Below are the code and all the weights of a small trained network. Each question names an input and a class and asks about switching units off, where a switched-off unit gives its printed mean instead of its output.

import numpy as np


def w(rows, s, z=0):
    codes = np.array(rows[::2]) - 128.0
    scale = np.full(codes.shape[1], s)
    scale[-1] = z or s
    return codes * scale


def norm(h):
    return h / np.sqrt((h * h).mean(-1, keepdims=True) + 1e-5)


def f(y):
    return np.maximum(y, 0)


def log_softmax(a):
    a = a - a.max(-1, keepdims=True)
    return a - np.log(np.exp(a).sum(-1, keepdims=True))


def net(x, mask):
    res = np.array(x, float).reshape(1, 5) / 4 @ E
    u = 0
    for l in range(2):
        y = f(norm(res) @ A[l][:, :-1].T + A[l][:, -1])
        res = res + np.where(mask[u : u + 11], y, B[l][:, -1]) @ B[l][:, :-1]
        u += 11
    return log_softmax(norm(res)[-1] @ U[:, :-1].T + U[:, -1])


A, B = {}, {}
E = w([
[71,84,150,68,88,40,2],'x0',
[133,119,106,144,102,142,112],'x1',
[197,38,140,207,250,106,68],'x2',
[252,130,29,88,43,133,70],'x3',
[96,164,56,184,174,38,188],'x4',
],0.0061)
A[0] = w([
[75,166,103,96,74,139,161,5],'L0N1',
[47,198,157,159,49,137,140,55],'L0N2',
[98,225,19,168,187,19,124,59],'L0N3',
[200,139,99,149,47,167,76,37],'L0N4',
[101,152,144,147,70,108,95,115],'L0N5',
[190,201,14,159,120,113,97,54],'L0N6',
[133,183,94,184,93,50,173,75],'L0N7',
[232,160,93,146,45,58,57,92],'L0N8',
[137,191,136,68,175,159,88,224],'L0N9',
[117,109,168,102,108,200,108,193],'L0N10',
[208,133,107,161,130,186,254,78],'L0N11',
],0.0091,0.0028)
B[0] = w([
[127,215,98,152,164,81,67,191],'L0N1',
[177,136,96,167,127,61,140,208],'L0N2',
[232,56,198,97,60,190,92,251],'L0N3',
[145,152,197,210,81,135,140,210],'L0N4',
[129,96,89,116,182,165,102,176],'L0N5',
[131,138,171,157,135,98,167,221],'L0N6',
[167,114,191,105,109,186,113,203],'L0N7',
[57,111,65,171,153,161,254,254],'L0N8',
[139,79,129,100,166,108,240,179],'L0N9',
[237,124,165,147,127,105,134,203],'L0N10',
[103,163,93,59,186,220,61,241],'L0N11',
],0.008,0.0063)
A[1] = w([
[27,26,91,125,55,61,117,247],'L1N1',
[142,143,178,73,187,115,161,110],'L1N2',
[113,76,105,140,201,87,157,208],'L1N3',
[121,143,55,114,94,103,186,62],'L1N4',
[83,147,105,127,103,65,137,38],'L1N5',
[132,45,112,146,176,160,100,10],'L1N6',
[87,78,195,102,108,12,98,171],'L1N7',
[49,101,44,156,86,158,73,90],'L1N8',
[94,229,43,28,92,160,104,172],'L1N9',
[90,181,160,254,135,85,102,228],'L1N10',
[155,212,70,83,60,98,173,62],'L1N11',
],0.0082,0.0014)
B[1] = w([
[37,105,1,117,199,174,136,222],'L1N1',
[140,129,118,158,78,153,163,217],'L1N2',
[122,214,165,166,190,122,144,220],'L1N3',
[143,129,162,176,165,151,149,191],'L1N4',
[187,120,101,53,167,132,125,156],'L1N5',
[156,197,145,91,127,63,117,246],'L1N6',
[138,148,40,157,50,234,154,253],'L1N7',
[123,158,127,128,157,206,131,149],'L1N8',
[112,94,77,137,149,82,39,214],'L1N9',
[134,165,189,222,129,56,177,202],'L1N10',
[106,110,158,164,185,73,132,245],'L1N11',
],0.0091,0.004)
U = w([
[59,90,26,40,225,211,93,239],'0',
[79,120,157,221,116,127,194,203],'1',
[179,110,124,164,217,1,72,236],'2',
[144,136,147,182,120,124,145,154],'3',
[203,70,207,109,77,102,119,150],'4',
[111,89,154,89,84,29,76,1],'5',
],0.0091,0.004)

Each question gives the input, the list of numbers given to net, and the class t.
The units are the neurons (one row each of A and B). Each row of codes is followed by its name. A weight is (code - 128) times the scale printed after its matrix; where a second scale follows, it is the last column's (A, B and U).
mask holds one flag per neuron, layer by layer. A switched-off neuron (its flag False) gives its mean, the last column of its row in B, instead of its output. The means were averaged over made-up inputs and are rounded, as every weight is.
A unit's drop is (log p(t) with every unit on - log p(t) with that unit switched off) / (log p(t) with every unit on - log p(t) with every unit switched off).
The circuit of an input: a set's keep is (log p(t) with only the set's units on - log p(t) with every unit switched off) / (log p(t) with every unit on - log p(t) with every unit switched off). Starting from the 12 units with the biggest drops (on a tie, the unit counted first), units are removed one at a time, each time the one whose removal leaves the highest keep (on an exact tie, the one counted first), for as long as the keep stays at least 0.8.
units of the circuit, in order: the units of the circuit, biggest drop first
top k neurons in layer l: the k neurons of layer l with the biggest drops, biggest first
drop when u is switched off: that unit's drop, to one decimal
input [6,2,-7,2,-1], class 2: units of the circuit, in order : L1N11, L1N9
input [-6,4,-3,5,4], class 0: top 2 neurons in layer 0 : L0N11, L0N10
input [-2,-5,-2,7,-5], class 1: units of the circuit, in order : L0N8, L0N4
input [-8,2,-2,3,5], class 0: units of the circuit, in order : L0N11
input [-4,-2,-6,8,-2], class 1: top 4 neurons in layer 0 : L0N4, L0N8, L0N6, L0N3
input [3,0,-5,5,2], class 1: top 3 neurons in layer 0 : L0N8, L0N4, L0N11
input [3,4,-6,-1,-6], class 2: top 2 neurons in layer 0 : L0N1, L0N3
input [5,-8,6,0,5], class 3: units of the circuit, in order : L1N7, L0N11
input [-4,-2,3,-4,-3], class 0: top 2 neurons in layer 1 : L1N10, L1N11
input [-1,-3,7,-2,8], class 4: top 2 neurons in layer 0 : L0N3, L0N8
input [-5,1,-2,2,6], class 4: top 2 neurons in layer 0 : L0N3, L0N7
input [-7,7,4,5,1], class 0: top 3 neurons in layer 0 : L0N11, L0N2, L0N10
input [-7,-6,-6,-5,-3], class 0: top 2 neurons in layer 0 : L0N11, L0N4
input [8,8,1,-5,7], class 0: units of the circuit, in order : L1N1
input [-4,4,-1,7,0], class 1: top 3 neurons in layer 0 : L0N4, L0N6, L0N8
input [6,4,-3,7,-1], class 1: top 3 neurons in layer 0 : L0N4, L0N11, L0N6
input [7,2,1,7,-6], class 0: top 2 neurons in layer 1 : L1N1, L1N10
input [-1,-7,-6,8,-3], class 1: top 2 neurons in layer 0 : L0N8, L0N4
input [3,1,0,7,-5], class 1: top 2 neurons in layer 0 : L0N8, L0N3
input [6,-7,-5,7,-2], class 1: units of the circuit, in order : L0N8
input [-7,-7,1,-7,-4], class 0: top 4 neurons in layer 0 : L0N11, L0N4, L0N6, L0N2
input [-2,-7,-8,-1,-6], class 2: drop when L0N1 is switched off : 0.2
input [3,-2,-8,8,-7], class 1: drop when L0N3 is switched off : 0.5
input [-2,-1,-5,3,8], class 4: drop when L0N3 is switched off : 1.5
input [0,-5,1,3,7], class 4: drop when L0N3 is switched off : 0.5
